Here is a tiny trained network, its code and every weight. The questions are about switching its units off for an input and a class, where a switched-off unit gives its printed mean instead of its output.

import numpy as np


def w(rows, s, z=0):
    codes = np.array(rows[::2]) - 128.0
    scale = np.full(codes.shape[1], s)
    scale[-1] = z or s
    return codes * scale


def f(y):
    return np.maximum(y, 0)


def log_softmax(a):
    a = a - a.max(-1, keepdims=True)
    return a - np.log(np.exp(a).sum(-1, keepdims=True))


def net(x, mask):
    res = np.array(x, float).reshape(1, 4) / 4 @ E
    y = f(res @ A[0][:, :-1].T + A[0][:, -1])
    res = res + np.where(mask, y, B[0][:, -1]) @ B[0][:, :-1]
    return log_softmax(res[-1] @ U[:, :-1].T + U[:, -1])


A, B = {}, {}
E = w([
[23,71,142,72,183,97,76],'x0',
[141,156,89,43,93,157,96],'x1',
[174,139,156,88,254,164,164],'x2',
[121,176,141,110,115,24,132],'x3',
],0.01)
A[0] = w([
[102,142,122,88,80,59,69,94],'n0',
[116,204,119,101,122,1,149,230],'n1',
[149,105,161,219,144,151,168,255],'n2',
[105,63,151,198,140,110,137,228],'n3',
[80,62,153,100,168,116,144,186],'n4',
[142,114,82,110,77,125,111,193],'n5',
[176,191,145,152,135,74,140,192],'n6',
[76,121,107,63,157,119,113,234],'n7',
[155,126,122,90,207,166,158,140],'n8',
[183,153,166,151,221,164,212,183],'n9',
[104,107,84,147,54,137,71,106],'n10',
[25,53,194,116,210,146,93,194],'n11',
[187,174,185,129,114,44,159,162],'n12',
[129,122,98,140,94,49,127,43],'n13',
[92,62,149,130,185,118,89,155],'n14',
[171,106,142,58,201,204,128,183],'n15',
[117,61,117,180,48,108,121,181],'n16',
[164,142,85,164,151,215,137,108],'n17',
],0.009,0.0025)
B[0] = w([
[87,93,153,119,159,121,106,195],'n0',
[121,168,163,212,95,139,1,226],'n1',
[113,95,153,157,93,162,127,201],'n2',
[106,105,134,188,77,161,124,188],'n3',
[168,140,205,127,77,131,123,195],'n4',
[125,108,115,122,141,125,166,170],'n5',
[100,120,143,178,74,175,87,188],'n6',
[174,180,178,135,119,104,106,199],'n7',
[145,89,77,130,224,73,119,197],'n8',
[80,71,140,171,158,109,99,228],'n9',
[72,95,89,96,160,146,173,184],'n10',
[201,136,216,105,86,97,149,245],'n11',
[101,142,164,218,87,167,83,197],'n12',
[123,148,111,196,163,107,65,171],'n13',
[176,139,211,115,51,139,157,195],'n14',
[181,176,109,169,227,66,112,217],'n15',
[95,170,72,135,158,189,152,197],'n16',
[69,157,126,174,138,182,93,183],'n17',
],0.0094,0.011)
U = w([
[129,145,170,153,15,149,97,176],'0',
[81,89,109,49,103,121,149,6],'1',
[112,126,5,108,84,178,244,149],'2',
[84,130,61,157,179,124,80,187],'3',
[185,180,119,91,153,81,139,99],'4',
[132,53,138,127,136,87,170,51],'5',
],0.013,0.0024)

Each question gives the input, the list of numbers given to net, and the class t.
The units are the neurons (one row each of A and B). Each row of codes is followed by its name. A weight is (code - 128) times the scale printed after its matrix; where a second scale follows, it is the last column's (A, B and U).
mask holds one flag per neuron, in row order. A switched-off neuron (its flag False) gives its mean, the last column of its row in B, instead of its output. The means were averaged over made-up inputs and are rounded, as every weight is.
A unit's drop is (log p(t) with every unit on - log p(t) with that unit switched off) / (log p(t) with every unit on - log p(t) with every unit switched off).
The circuit of an input: a set's keep is (log p(t) with only the set's units on - log p(t) with every unit switched off) / (log p(t) with every unit on - log p(t) with every unit switched off). Starting from the 12 units with the biggest drops (on a tie, the unit counted first), units are removed one at a time, each time the one whose removal leaves the highest keep (on an exact tie, the one counted first), for as long as the keep stays at least 0.8.
units of the circuit, in order: the units of the circuit, biggest drop first
top k neurons: the k neurons with the biggest drops, biggest first
drop when u is switched off: that unit's drop, to one decimal
input [3,-4,3,0], class 5: units of the circuit, in order : [n1]
input [4,-3,8,-3], class 4: units of the circuit, in order : [n15, n11]
input [6,-8,5,-1], class 0: top 2 neurons : [n14, n4]
input [-7,-5,4,0], class 3: top 4 neurons : [n11, n9, n14, n4]
input [3,-7,7,-2], class 5: top 2 neurons : [n9, n8]
input [4,-2,8,7], class 0: top 2 neurons : [n1, n12]
input [0,-2,2,-8], class 3: top 2 neurons : [n17, n15]
input [5,-7,3,-4], class 0: top 2 neurons : [n14, n4]
input [-5,-5,7,6], class 3: drop when n12 is switched off : -0.2
input [8,1,6,4], class 4: drop when n2 is switched off : 0.0
input [7,2,3,3], class 4: drop when n12 is switched off : 0.3
